Each row is followed by its class number.
[  13  312 -310  305  318  278  519  -61  396    1 -423   77  297 -273
 -147   99   19   41 -135 -443  153 -290  -67 -320  122 -149  -16 -224
   84  467  -62  156]  1
[ 102  302 -309  277  105  452  605 -228  336   82 -313  215   71 -189
  -74 -359  136   71 -394 -487   60 -196  -81 -396  111 -104  -34 -204
   53  482   19  299]  8
[ -31   32  137  304  197  550   79 -235   28  244 -133 -215 -127 -312
   85  338  663 -126   91 -343  687 -340 -515  240  -91 -180    4 -423
 -148   59  150   32]  5
[ 324   64 -215  277  200  419  431   21  466   37 -386  183  213 -112
   79  301  -58  101  -47 -247   63  -20  179 -352  110  -72  -34  126
  298  530   17  190]  9
[  82  291  186  198  248  574  -84 -316  -83  486 -226 -379   29 -216
   35  513  747 -272   37 -317  775 -224 -225  261 -314  -12  -41 -291
 -105   12   48 -167]  1
[-201  148  114  297  530  608  -89 -150 -147  314  -48 -157  -12 -416
  108  181  335 -146   85 -231  640 -272 -581  373 -165 -100  124 -402
 -115  -33    8  250]  3
[ -23   32  217  341   70  746   -2 -402  -38  580    2 -347   26 -277
  124  329  792 -183  263  -95  368 -165 -459  135 -342 -143  -94 -206
 -433  141   70 -153]  7
[ -83  -51   88  527  160  647   90 -365   37  357   95 -161   -3 -414
  154  221  565  -57  172 -218  262 -171 -547  201 -292 -208  -59 -260
 -291  285  120  255]  9
[ -38  216  334  453  381  441 -143 -371  -41  455 -109 -257  -29 -377
  -76  308  692  -64  189 -240  453 -112 -521  164 -412  -98 -108 -280
 -260  117  139 -124]  0
[ 221  231 -268  302   87  242  327 -133  385  -42 -392  214  268  -43
 -103   57 -241   12 -126 -325  160    5   76 -550   98   12   89 -102
  197  480   30  328]  2
[ 180  466 -257  362  539  385  326  -81  250  -56 -361  160  312 -294
 -284 -315 -165  109 -205 -439  274  -76 -220 -243  114 -137  -33  -81
  -60  339 -166  197]  0
[ 304  353 -368  362  301   98  279  -38  353  -58 -346  103  208 -267
 -193   61 -190   94 -147 -477  308 -145  156 -394   58 -144   52 -157
  328  425  -41  168]  5
[ 300  267 -547  503  275  428  203   84  407   -7 -327  204  416 -457
  -79 -228 -258  170   46 -521  147   12 -342 -458   13  -77   22 -112
  131  566 -102  630]  2
[ 325   71 -383  455  173  320  298  -86  338  -82 -299  267  183 -213
   39  181  -89   72   58 -357  221  -75   30 -305   51  -72   25  -79
  227  386   43  276]  2
[  55   39  114  391  204  615  -51 -334  -54  533 -147 -297  -23 -365
   60  260  614 -175  183 -281  608 -219 -367  282 -388 -102  -77 -348
 -247  194   17  -81]  2
[ 274  391 -339  385  358  357  385  -84  255   -7 -218  162  330 -308
 -144   24 -164   50 -157 -347  242  -88    5 -390  199 -158   62 -137
  163  474  -25  368]  7
[ -34  122   87  443  183  512   91 -340   75  390 -181 -366   88 -235
   34  500  595 -145  196 -277  527 -216 -350  248 -216 -120  -86 -365
 -278  211   95  -14]  6
[ -32  221  291  264  283  446  147 -182 -125  440 -185 -253 -232 -257
    8  193  800 -182    1 -254  483 -371 -263  208 -319  -53   -4 -490
  -91   99  205 -263]  7
[ -81   58  271   33  146  767  -34 -432  -79  776  -97 -323  -68 -186
  142  314  705 -330   59 -202  496 -223 -313  148 -378  -49    5 -309
 -115  119   75    2]  3
[ 199    2 -331  197  182  148  527   43  410 -266 -332  299  199  -45
  -32   27 -359   68 -140 -244  175 -158  125 -399  353 -119   99 -177
  293  451   59  240]  0
[  -7  159  177  211  305  646   79 -355 -125  338 -117 -296   42 -182
   77  397  677 -269   30 -240  744 -253 -340  352  -68 -112   28 -226
  -96  -60  106   90]  6
[ 243  235 -224  316  269  394  541 -218  445   77 -404   69  277 -205
  -76  222   -7   30 -148 -419  294 -115  -99 -287  131  -44  -16 -166
  119  480   44  322]  2
[ 297  382 -442  394  257  176  228  -87  369  -18 -382  195  400 -222
 -156  -81 -206    9  -68 -443  216  -12  -61 -522  -49  -59  -37   26
  119  541 -108  191]  1
[ -23  175 -345  166  243  438  677 -151  546   80 -296  236  234 -197
   64   28  -74  -33 -200 -403  -80 -288  -57 -450   37  -54  106 -215
  226  333   68  322]  3
[  55   -9  115  234  206  758  260 -390  -51  480  -99 -387  136 -343
  169  328  631 -206  122 -142  589 -283 -317  221 -227  -59  -89 -159
 -235  251  145 -145]  3
[ -28   12  -51  235   23  441   81 -145   89  611  -90 -340   57 -145
  -50   71  389 -193  130 -212  186 -178 -378   29 -362  -94  -91 -350
 -317  120  -21 -167]  9
[  -4  274  232  277  379  475   -6 -149 -245  646 -209 -284 -146 -176
  -56  285  648 -183   36 -230  562 -132 -362  337 -301   48 -181 -394
 -264  103  -22 -256]  8
[ 108  307  110  387  295  394   16 -292 -130  665 -179 -278 -136 -253
  -23  331  684 -155  107 -377  563 -269 -253  230 -441   -1 -136 -479
  -92  230   44  -43]  7
[  62  382 -490  358  134  253  176   22  277  -45 -298  178   90  -50
 -122 -289 -163  107 -170 -415  143  -95  -28 -284  100  -55   17  -53
   48  199 -202  350]  9
[ 273  157 -481  469  318  298  271  169  492   20 -254  367  311 -347
   -1  -35 -351  232 -118 -306   66  135 -226 -493  217 -138    2  -69
  294  505   15  579]  8
[ 139  428 -239  419  468  225  511  -23  536   34 -376   97  310 -318
 -206   37   -5  158 -256 -383  153  -26 -275 -373  132 -123  -87 -153
   42  372   95  121]  8
[-139  106  284  184  474  505  -12 -317  -66  494  -54 -286  -55 -308
   38  362  621 -264  136 -207  464 -196 -326  390 -360 -144  -11 -337
 -147  108   -3 -141]  4
[ 263  428 -612  554  291  139  196  153  385 -153 -384  289  311 -431
 -187 -401 -324  246 -138 -594  271 -111 -330 -524  -16  -23  -12 -195
  158  288    8  396]  1
[ -48  411  182  311  420  339  -26 -267 -174  591 -103 -308  -66 -173
 -139  131  549 -156   21 -245  524   -6 -403  298 -359   21 -270 -327
 -352  283  -70 -136]  8
[ -36  217  135  350  184  485  244 -271  -10  455 -162 -355   17 -298
  -69  378  806 -250   27 -239  407 -312 -235   29 -186 -169  -40 -332
 -153  181  186 -239]  6
[  86   99 -312  227  229  445  537  -84  614  232 -364   86  327 -236
   26  -19 -149   72 -127 -351  -22 -144 -237 -426   -3  -66   53 -208
  144  427   85  333]  3
[  47  216 -236  312  225  218  612 -263  387  -48 -327  129  -49  -20
  -34   79  135   52 -180 -400  -72 -196  113 -110   91  -59   71 -200
  135  391   -9  153]  4
[  -3  189  142  357  266  515  160 -332  -27  421 -221 -191 -163 -254
   32  272  889 -157  -50 -344  517 -388 -218  236 -259 -103  -10 -377
   -9    3  167 -122]  0
[ 147   75 -394  406  101  359  369  -67  334 -172 -247  273   58 -341
   95 -246 -112   88 -260 -413  261 -280  -60 -330  153 -154  217 -184
  295  342   43  427]  5
[ -82   40  336  203  185  563  163 -544 -130  653 -111 -372  -58    9
  -21  593  629 -210  130 -151  341 -174  -60  319 -328  -50 -103 -379
 -261  134   25 -152]  4
[ 235  155 -504  329  101  404  455   44  663 -111 -402  257  348 -202
  -13 -280 -309  172  -74 -468  -20  -16 -239 -529   26    5   32 -138
   87  389   16  441]  2
[ 151   56 -148  396  222  138  251 -167  270  -97 -225  196  282 -102
  -49  137 -149   19  -97  -89  187   11  207 -351   91 -220   56  -23
  207  506  111   44]  8
[ 153  374 -226  282  246  360  437  -98  357   14 -431   88  367 -234
 -179  148 -163   71  -67 -474  300 -152 -120 -513   35   59  -61 -197
   35  393  -26  297]  2
[ -88   91  162  121  193  649   34 -192   66  460 -150 -243   -3  -63
   88  243  532 -196   75 -178  388  -85 -440  237 -149  -16  -11 -272
 -192 -102   86   55]  6
[-173  191  431  280  475  570   65 -380  -88  479 -186 -321 -245 -306
   57  556  899 -168  184 -237  472 -300 -341  425 -307 -134  -72 -330
 -209  259   78 -255]  3
[ -83  135  298  278  323  610  -68 -300 -209  380   13 -160  -89 -319
   47  364  418 -206    0 -115  645 -155 -353  219 -146  -64   22 -262
 -223  -60   14  -49]  5
[ 290  296 -414  561  280  369  350 -130  363   -2 -355  169  266 -404
 -143 -186 -164  174  -81 -508  134  -50 -325 -433   46  -84   17  -74
  -25  511  -80  346]  4
[ 288   85 -353  249  188  206  120  171  379  -71 -331  256  300 -133
 -181 -132 -585  146  103 -295   82  123   12 -504   31  -76  -10 -179
  114  441  -74  199]  2
[  92  153  179  258  187  513  -32 -283  -44  732 -106 -387   -7 -311
  -87  338  603 -231   47 -179  578 -145 -275   84 -312  -99 -146 -378
 -246  179   51 -284]  0
[-152  148  161  276  266  647   85 -395 -107  651  -89 -226 -177 -350
   64  174  726 -192  -79 -231  419 -321 -290  211 -244 -124   31 -375
  -64   99  138   15]  3
[ 173  486 -315  200  277  291  212 -154  355   47 -463  133  264 -141
  -84  -54  -24   48 -116 -537  201  -29 -104 -333  -13  105  -35   25
  164  442 -136  371]  1
[ -39  252  189  417  319  517  219 -228  -25  585 -206 -237  -66 -244
  -68  541  634 -151  -12 -261  388 -222 -248  170 -175  -68 -143 -376
 -179  281   73  -59]  9
[-175  -66  540   50  249  749  443 -540    2  782 -152 -210 -272  -10
  153  445  808 -244  -83   17  192  -94 -340  327 -156   50 -183 -155
 -337  208  101 -215]  4
[ 168   10 -321  417   89  340  282    0  448   17 -258  163  373 -181
    7   60 -407  196  -22  -97   31   93  -46 -466  169  -57  -46  127
   31  449    3  302]  9
[ 154  135   14  194  216  479  -33 -268   19  460 -123 -344   89 -244
  -45   96  349 -153   75 -280  684  -86 -394  221 -280 -119 -176 -278
 -302  244  -54 -107]  1
[  39   36 -344  226  294  485  443   10  584   33 -240  278  352 -253
   44 -180 -276   76   37 -361 -103    9 -398 -370  -14  -74  -43 -141
  -39  438  -42  401]  4
[ -64  134  -12  254  143  314  174 -252   53  526 -175 -270  -27 -136
  -33  212  530 -257   10 -270  492 -312 -244   51 -367  -12  -79 -432
 -167  -36  103 -278]  4
[  54  107  343  291  319  499  332 -252  -10  611 -184 -249  -92 -305
   -6  362  557 -174  -52 -203  374 -210 -283  112 -340  -16 -171 -322
 -166  411  151 -210]  9
[ 393  304 -287  475  293  253  342  -64  373 -187 -381  196  270 -197
  -65   -2 -183  172 -106 -299  301  -29   73 -363  139  -91   25   10
  169  508   59  176]  7
[ -23  167 -221  400  186  423  618 -232  462  236 -374   27  435 -306
 -156    6 -126   47 -168 -293  -43 -183 -147 -476   72 -105  -50 -176
 -140  570  -21  117]  5
[  54  339 -328  436  424  137  419  107  471 -110 -422  128  298 -325
 -301 -243 -309  113 -136 -398   92 -171 -260 -409   91 -177   31 -243
  -67  233  -22  -48]  6
[ -83  123  361  281  318  735  119 -513   45  310  -48 -226  -72 -179
   18  414  775  -77   38 -170  488 -164 -478  280  -77 -255  -44 -152
 -332  -62   43   27]  0
[ 246  202  139  229   97  551   46 -434  -44  632 -152 -431   61 -153
  -79  279  609 -186   78 -306  618 -134 -236   58 -407  -29 -182 -267
 -254  237   -1 -136]  0
[ 124  394 -142  301  470  343  373   44  460  140 -355  265  210 -394
 -109 -118 -293  168 -156 -395  -52    1 -338 -500   48    8   28 -182
  108  549  -61  431]  7
[ 371  394 -410  152  309  349  322  240  318   83 -485  150  498 -274
 -178  -70 -620   85 -146 -560  437  -25 -222 -590  131  216  -33 -273
  215  457  -81  528]  5
[ 390  400 -678  505  277  378  166    6  382   99 -198  302  345 -439
 -102 -274 -538  267  -91 -512  136  103 -159 -604    9  -26  -31  -54
  222  498 -102  711]  3
[-213  319  167  161  304  544 -180 -349 -121  604  -93 -375  -46 -123
  -94   54  514 -322    2 -185  491 -103 -279  384 -298 -100  -41 -300
 -398  -68 -173 -209]  6
[ 127  413 -544  531  257  226  295   80  492  -26 -336  294  324 -259
 -190 -402 -241  160  -85 -515 -103  -14 -294 -551  -85  -56  -74  -67
    2  438  -67  373]  9
[ 118  193 -280  242  197  620  447 -263  306 -262 -190  213  336 -219
   12 -193  -34    2 -247 -367  256 -176 -182 -296  295 -164  201  -45
   75  232   18  522]  0
